Look-ups in named tables: a row name and a column name give one cell, copied from the table.

Table pevobu
|  | kudode | vam | fitir |
|---|---|---|---|
| mer | 123 | 136 | 253 |
| natik | 128 | 144 | 78 |
| zus | 165 | 162 | 131 |
| mutidif | 119 | 178 | 134 |
| retu | 116 | 131 | 124 |
| rodu | 105 | 173 | 150 |
| raf | 141 | 161 | 190 |
| zimumot | 184 | 183 | 61 |

fitir of zus = 131
vam of rodu = 173
fitir of mutidif = 134
kudode of retu = 116
kudode of raf = 141
vam of mer = 136

muda:
cols = rud, momu, dafa, fazoma, lav, zir, belegis, vareti, pokot, dibobi
vilomi: [12, -4, 23, -15, 43, -15, -33, 2, 55, 79]
sog: [18, 20, 26, 41, -10, 49, 3, -73, 27, 19]
fuvoluk: [15, 9, 19, 6, 28, 5, 1, 18, 30, 38]
subibip: [14, 7, 15, -7, 39, -9, 1, 49, 30, 42]
sutome: [15, 14, 13, -4, 38, -8, 23, 80, 14, 24]
nunapes: [15, 10, 12, -14, 47, -19, 14, 88, 22, 36]

What is the vareti of vilomi in muda?
2
What is the belegis of sog in muda?
3
What is the dafa of subibip in muda?
15
What is the fazoma of sog in muda?
41
What is the pokot of sog in muda?
27
What is the momu of vilomi in muda?
-4
What is the dibobi of subibip in muda?
42
What is the dafa of fuvoluk in muda?
19

mov =
	gakuvit	lageko	namusot	vosa	bonos	ris
febikif	75	137	129	102	177	74
duk	141	105	230	49	149	80
fov	197	188	228	93	181	195
fizadiv	105	116	196	52	185	64
zulo	78	139	190	123	30	97
keka	201	108	196	213	142	81
tubefi	233	62	107	140	127	197
bagob	96	227	221	111	154	144

fizadiv, lageko: 116
bagob, namusot: 221
keka, ris: 81
tubefi, gakuvit: 233
fizadiv, vosa: 52
zulo, ris: 97
tubefi, bonos: 127
fov, vosa: 93
zulo, gakuvit: 78
duk, vosa: 49
febikif, vosa: 102
keka, namusot: 196
fizadiv, ris: 64
bagob, gakuvit: 96
fizadiv, namusot: 196
bagob, vosa: 111
Which row has the largest namusot? duk

gimug.csv
,mumom,vamo,zul
niruf,112,124,192
dini,51,158,92
rilon,44,120,95
vov,107,174,123
suriz,78,250,90
nikif,44,236,53
nefesu,138,249,74
gelu,83,181,162
sozi,127,120,135
sunopel,130,139,133
lev,122,141,53
biseka,141,136,186
maluv,141,135,84

mumom of nefesu = 138
zul of suriz = 90
mumom of biseka = 141
vamo of niruf = 124
vamo of rilon = 120
mumom of nikif = 44
zul of maluv = 84
vamo of biseka = 136
vamo of vov = 174
mumom of sunopel = 130
vamo of nikif = 236
vamo of sozi = 120
vamo of maluv = 135
mumom of dini = 51
vamo of gelu = 181
mumom of rilon = 44
vamo of nefesu = 249
zul of lev = 53

tolemok.csv
,latogap,bunimef,gizud,feg,varaki,kareda,vetaz,gizi
vov,37.7,39.7,26.3,53.1,33.2,44.5,42.0,43.2
fot,40.9,49.1,53.0,47.6,47.6,38.6,60.5,55.2
fugu,42.7,44.1,27.4,7.7,59.9,47.4,45.6,56.8
mebofe,38.2,27.3,35.6,42.8,59.5,43.6,63.7,40.1
beduf,48.3,42.5,62.8,60.5,10.5,51.7,40.6,32.4
mugerip,26.5,68.0,55.0,40.2,36.9,63.2,57.3,65.9
viz,21.1,18.3,27.5,39.9,50.5,55.9,27.4,29.9
porena,64.8,47.9,34.2,29.0,36.4,69.8,36.5,37.3
mogifan,57.3,40.4,30.5,46.2,58.5,47.3,72.1,60.6
ror,25.0,31.5,37.6,65.8,49.8,74.5,55.4,46.9
papumet,29.8,51.2,59.6,62.9,47.5,22.4,49.7,49.6
podug,36.4,83.5,31.3,71.3,23.9,74.0,52.2,40.2
girude,35.1,50.3,29.5,10.9,28.8,70.6,60.6,22.3

porena, varaki: 36.4
viz, varaki: 50.5
viz, latogap: 21.1
girude, latogap: 35.1
papumet, gizi: 49.6
fugu, gizi: 56.8
beduf, feg: 60.5

zitugu:
           ger   mipa    zuz  mimuri  forupo   pagi    rof   savo  vatefem
daz      -2.59  -2.37   1.42   -7.40   -5.39   1.91   7.80  -4.58    -3.32
pevovon  -1.65   0.16  -0.39   -2.92   -0.96  -1.35  -0.39  -1.91    -1.14
fosasov  -2.21  -2.20   4.47   -2.28    0.04  -1.91  -1.44  -2.58    -3.79
gudif    -1.34  -3.11  -2.09    3.48   -0.66  -2.73  -5.24   0.69     0.25
gevev    -2.30   1.17   2.23   -3.38    2.13   0.11  -1.93  -2.46    -1.24
vuka     -2.11  -2.70   0.77   -4.79   -0.78   6.02   2.96  -3.71    -1.86
luturo   -0.97  -0.56  -2.21   -1.80   -2.35  -1.66   0.76  -1.17    -0.50
nafe     -1.95  -0.07  -0.07    1.54   -3.99  -2.16  -0.69   0.90    -0.27
zove     -0.59  -0.60  -2.97    2.48    0.95   1.18  -3.89   1.08     1.14
vab      -1.45  -1.23  -0.94    0.63   -2.19  -4.80  -2.17   0.32    -1.76

rof of zove: -3.89
vatefem of daz: -3.32
forupo of pevovon: -0.96
savo of luturo: -1.17
pagi of gevev: 0.11
mimuri of vuka: -4.79
ger of luturo: -0.97
pagi of pevovon: -1.35
mimuri of fosasov: -2.28
mipa of nafe: -0.07
pagi of vuka: 6.02
savo of gevev: -2.46
forupo of vab: -2.19
rof of gevev: -1.93
mipa of pevovon: 0.16
Which row has the largest vatefem? zove

Table bar
|  | vezup | fom | damuzu | subuvi | gos | gemel |
|---|---|---|---|---|---|---|
| ker | -56.59 | -32.18 | -7.79 | -36.90 | -5.79 | -82.91 |
| gam | -10.78 | 12.25 | -12.12 | -53.55 | -84.65 | -16.56 |
| rizopub | -18.60 | -64.80 | -28.88 | -26.12 | -48.53 | 18.26 |
| reg | -26.32 | -2.29 | 19.62 | -57.35 | 15.25 | 15.28 |
| rikop | -11.09 | -53.75 | -14.24 | -73.37 | -25.96 | -12.07 |
| surunaf | -2.57 | -1.98 | -43.57 | -27.94 | -56.93 | -25.41 |
| debal | -60.54 | -50.02 | -12.56 | 86.45 | 30.35 | -50.02 |

subuvi of debal is 86.45
damuzu of rikop is -14.24
gos of ker is -5.79
fom of gam is 12.25
gemel of rizopub is 18.26
vezup of surunaf is -2.57
fom of ker is -32.18
fom of reg is -2.29
gos of surunaf is -56.93
subuvi of rizopub is -26.12
gemel of surunaf is -25.41
subuvi of rikop is -73.37
vezup of rizopub is -18.60
subuvi of surunaf is -27.94
Which row has the largest gemel? rizopub

mumu
          napo  tivule  mimasi  mafikid  mesasi  dovop
zud      69.10   30.69   12.50    44.69   50.88  54.06
sepa     39.17   62.07   79.92    42.97   76.94  69.65
fos      60.42   44.98   22.57    92.29   43.55  81.58
dus      82.64   31.46   55.94    37.24   89.20  61.50
zof      59.99   17.35   81.68    29.17   84.02  40.31
momuvuv  19.10   54.77   69.44    65.03   49.68  74.89
ritegu   53.87   57.04   52.39    53.67   71.74  52.53
rop      34.64   62.45   45.68    59.79   68.08  19.26

What is the tivule of dus in mumu? 31.46
What is the mafikid of dus in mumu? 37.24
What is the mafikid of rop in mumu? 59.79
What is the mimasi of rop in mumu? 45.68
What is the tivule of zof in mumu? 17.35
What is the mafikid of zof in mumu? 29.17
What is the napo of momuvuv in mumu? 19.10
What is the dovop of dus in mumu? 61.50
What is the mesasi of momuvuv in mumu? 49.68
What is the tivule of rop in mumu? 62.45
What is the mimasi of momuvuv in mumu? 69.44
What is the dovop of rop in mumu? 19.26
What is the mafikid of momuvuv in mumu? 65.03
What is the tivule of sepa in mumu? 62.07
What is the mimasi of zof in mumu? 81.68
What is the mesasi of zof in mumu? 84.02
What is the tivule of fos in mumu? 44.98
What is the dovop of zud in mumu? 54.06

